Below is a small trained network, with its code and all its weights. Each question gives an input and a target symbol and asks what happens when units are switched off, that is, made to give their printed mean instead of their output.

import numpy as np


def w(rows, s, z=0):
    codes = np.array(rows[::2]) - 128.0
    scale = np.full(codes.shape[1], s)
    scale[-1] = z or s
    return codes * scale


def softmax(a):
    e = np.exp(a - a.max(-1, keepdims=True))
    return e / e.sum(-1, keepdims=True)


def log_softmax(a):
    a = a - a.max(-1, keepdims=True)
    return a - np.log(np.exp(a).sum(-1, keepdims=True))


def net(x, mask):
    ids = ['αδεηθτφψ'.index(c) for c in x.split()]
    T = len(ids)
    res = E[ids] + P[:T]
    u = 0
    for l in range(3):
        r = res
        for j in range(2):
            rows = slice(2 * j, 2 * j + 2)
            q, k, v = (r @ M[l][rows].T for M in (Q, K, V))
            z = softmax(np.where(np.tri(T) > 0, q @ k.T / 2**0.5, -1e9)) @ v
            o = O[l][rows]
            res = res + np.where(mask[u + j], z, o[:, -1]) @ o[:, :-1]
        u += 2
    return log_softmax(res[-1] @ U[:, :-1].T + U[:, -1])


Q, K, V, O = {}, {}, {}, {}
E = w([
[109,141,143,211,119,156,100,60,182,109,84],'α',
[159,118,91,125,167,122,132,110,58,160,100],'δ',
[59,64,107,121,172,68,78,44,202,84,79],'ε',
[140,182,217,145,117,206,118,84,108,99,152],'η',
[149,180,107,151,168,146,5,149,129,115,141],'θ',
[39,48,163,134,234,54,172,168,158,185,44],'τ',
[49,86,86,31,85,91,73,146,237,107,39],'φ',
[134,167,119,149,169,227,187,145,120,45,128],'ψ',
],0.019)
P = w([
[119,2,216,69,105,20,123,89,189,91,187],'0',
[103,28,74,188,151,131,91,7,70,130,132],'1',
[189,77,4,170,149,138,138,132,183,96,200],'2',
[18,96,180,122,65,106,131,115,127,151,98],'3',
[149,230,130,102,169,115,175,153,224,185,117],'4',
[136,95,142,212,52,190,130,125,26,191,15],'5',
[195,150,52,112,217,121,237,132,137,150,132],'6',
[91,135,167,56,23,160,58,65,67,122,84],'7',
],0.0099)
Q[0] = w([
[175,113,112,73,82,182,55,194,84,156,77],'0.h0',
[68,117,158,163,97,132,55,199,27,47,69],'0.h0',
[112,118,103,152,42,63,160,127,138,139,253],'0.h1',
[196,169,81,99,234,156,201,115,219,167,161],'0.h1',
],0.0048)
K[0] = w([
[151,119,181,102,124,183,158,141,130,118,120],'0.h0',
[68,159,133,93,156,200,201,219,60,248,93],'0.h0',
[91,128,50,253,171,154,165,88,103,136,243],'0.h1',
[162,16,215,152,217,106,190,76,231,66,161],'0.h1',
],0.0051)
V[0] = w([
[171,170,68,173,109,144,91,122,255,58,131],'0.h0',
[181,110,138,62,75,83,107,136,128,160,200],'0.h0',
[120,166,69,162,130,116,38,129,129,163,142],'0.h1',
[149,175,216,146,77,87,90,164,96,134,168],'0.h1',
],0.008)
O[0] = w([
[180,179,36,53,95,103,90,188,101,104,188,213],'0.h0',
[244,147,192,255,132,34,78,144,164,73,58,13],'0.h0',
[71,197,244,112,176,87,118,64,62,230,54,171],'0.h1',
[120,3,214,161,127,162,150,147,106,171,182,3],'0.h1',
],0.0086,0.0044)
Q[1] = w([
[83,145,171,84,177,167,140,33,163,178,115],'1.h0',
[254,177,92,82,135,114,175,168,192,135,164],'1.h0',
[238,124,109,101,224,134,158,151,221,72,111],'1.h1',
[170,164,152,102,182,171,48,171,163,24,187],'1.h1',
],0.0062)
K[1] = w([
[223,85,136,146,132,254,98,145,114,134,87],'1.h0',
[183,72,144,226,148,150,101,97,170,148,185],'1.h0',
[197,120,207,156,210,117,16,135,132,122,122],'1.h1',
[138,137,141,184,101,148,76,21,226,128,252],'1.h1',
],0.0057)
V[1] = w([
[115,118,91,55,11,128,70,94,177,209,120],'1.h0',
[127,112,138,146,121,177,121,230,172,93,62],'1.h0',
[136,177,99,120,90,183,159,3,159,77,115],'1.h1',
[111,124,109,66,159,172,154,168,66,114,103],'1.h1',
],0.0076)
O[1] = w([
[204,166,207,124,82,171,117,88,192,106,106,255],'1.h0',
[189,121,192,62,133,80,176,249,61,136,160,60],'1.h0',
[137,120,108,203,95,112,156,143,99,134,58,140],'1.h1',
[91,124,154,174,112,152,144,101,170,53,121,92],'1.h1',
],0.011,0.004)
Q[2] = w([
[199,4,244,103,24,61,57,57,121,206,142],'2.h0',
[137,29,193,158,68,160,67,104,126,171,169],'2.h0',
[195,169,194,100,149,107,89,118,213,50,93],'2.h1',
[82,127,186,126,95,84,147,2,95,227,132],'2.h1',
],0.0051)
K[2] = w([
[59,209,109,112,155,216,120,138,96,124,2],'2.h0',
[102,169,153,106,196,204,169,152,115,128,80],'2.h0',
[144,82,137,135,148,132,71,115,195,89,100],'2.h1',
[139,166,131,90,111,255,128,66,145,231,84],'2.h1',
],0.0057)
V[2] = w([
[83,164,118,110,204,63,103,89,128,80,109],'2.h0',
[108,91,124,194,161,200,106,2,39,116,23],'2.h0',
[102,142,133,159,80,107,152,69,119,88,111],'2.h1',
[140,172,196,187,145,99,62,79,106,233,108],'2.h1',
],0.0073)
O[2] = w([
[125,162,195,85,134,154,78,54,101,64,98,253],'2.h0',
[173,169,223,101,80,87,110,69,94,193,168,47],'2.h0',
[184,105,159,135,117,117,45,105,137,113,219,155],'2.h1',
[126,9,141,117,175,86,124,171,136,162,96,214],'2.h1',
],0.011,0.0061)
U = w([
[117,63,103,86,80,106,136,148,149,166,231,162],'α',
[177,97,116,114,111,102,144,80,224,155,254,255],'δ',
[79,69,183,55,195,231,91,81,189,112,214,82],'ε',
[25,95,182,89,34,140,118,140,21,34,108,151],'η',
[229,192,238,69,139,85,142,112,152,10,94,50],'θ',
[111,150,165,154,120,78,125,74,169,36,215,64],'τ',
[105,168,167,94,112,33,96,119,33,121,125,160],'φ',
[155,68,142,142,108,126,102,126,188,79,143,40],'ψ',
],0.0055,0.0043)

Each question gives the input, a string of symbols that net reads in full, and the target symbol t.
The units are the heads (2 rows each of Q, K, V and O). Each row of codes is followed by its name. A weight is (code - 128) times the scale printed after its matrix; where a second scale follows, it is the last column's (O and U).
mask holds one flag per head, layer by layer. A switched-off head (its flag False) gives its mean, the last column of its rows in O, instead of its output. The means were averaged over made-up inputs and are rounded, as every weight is.
A unit's drop is (log p(t) with every unit on - log p(t) with that unit switched off) / (log p(t) with every unit on - log p(t) with every unit switched off).
The circuit of an input: a set's keep is (log p(t) with only the set's units on - log p(t) with every unit switched off) / (log p(t) with every unit on - log p(t) with every unit switched off). Starting from all 6 units, units are removed one at a time, each time the one whose removal leaves the highest keep (on an exact tie, the one counted first), for as long as the keep stays at least 0.8.
units of the circuit, in order: the units of the circuit, biggest drop first
unit that matters most: the unit with the biggest drop
heads that matter: for each layer, one digit per head in row order, 1 if its drop is at least 0.15 and else 0, layers parted by /
input θ ψ η φ θ η, target θ: heads that matter -> 01 / 11 / 10
input ψ φ θ, target τ: units of the circuit, in order -> (2.h1, 0.h1)
input θ δ η η δ φ η θ, target θ: units of the circuit, in order -> (1.h0, 0.h1)
input ε θ ε η ε, target θ: heads that matter -> 10 / 00 / 10
input θ θ ε ε, target φ: units of the circuit, in order -> (2.h0, 0.h1)
input θ ε θ τ η θ φ, target ε: heads that matter -> 11 / 01 / 10
input δ θ δ φ δ ε θ, target φ: heads that matter -> 10 / 10 / 10
input τ ε τ ψ τ θ ψ, target η: heads that matter -> 11 / 10 / 01
input φ ε η, target ψ: unit that matters most -> 2.h0
input τ δ τ, target η: units of the circuit, in order -> (0.h1, 1.h0, 2.h1, 2.h0)
input δ δ τ φ θ φ τ, target φ: units of the circuit, in order -> (0.h0, 0.h1, 1.h0, 2.h0)
input η η τ τ ψ, target α: units of the circuit, in order -> (0.h1, 2.h0, 1.h0)
input η φ α α α, target α: heads that matter -> 11 / 10 / 10
input ψ α τ θ η, target τ: units of the circuit, in order -> (2.h1, 0.h1, 1.h1, 0.h0)
input θ η ε θ, target φ: units of the circuit, in order -> (0.h1, 2.h0)
input η φ δ η η α, target δ: heads that matter -> 01 / 10 / 11
input τ α φ, target η: unit that matters most -> 1.h0
input θ α α α ψ, target ε: units of the circuit, in order -> (1.h1, 0.h0, 2.h0)
input τ η α φ, target θ: heads that matter -> 00 / 10 / 00
input δ θ η δ, target φ: unit that matters most -> 2.h0
input θ η δ ψ θ θ θ α, target φ: units of the circuit, in order -> (2.h0, 0.h1)
input θ δ τ δ, target ε: units of the circuit, in order -> (1.h1, 1.h0, 2.h1)
input θ θ θ φ ψ, target ε: heads that matter -> 01 / 01 / 10
input ε ε η η θ η, target φ: heads that matter -> 00 / 01 / 10
input ψ ψ ψ, target τ: heads that matter -> 00 / 01 / 01
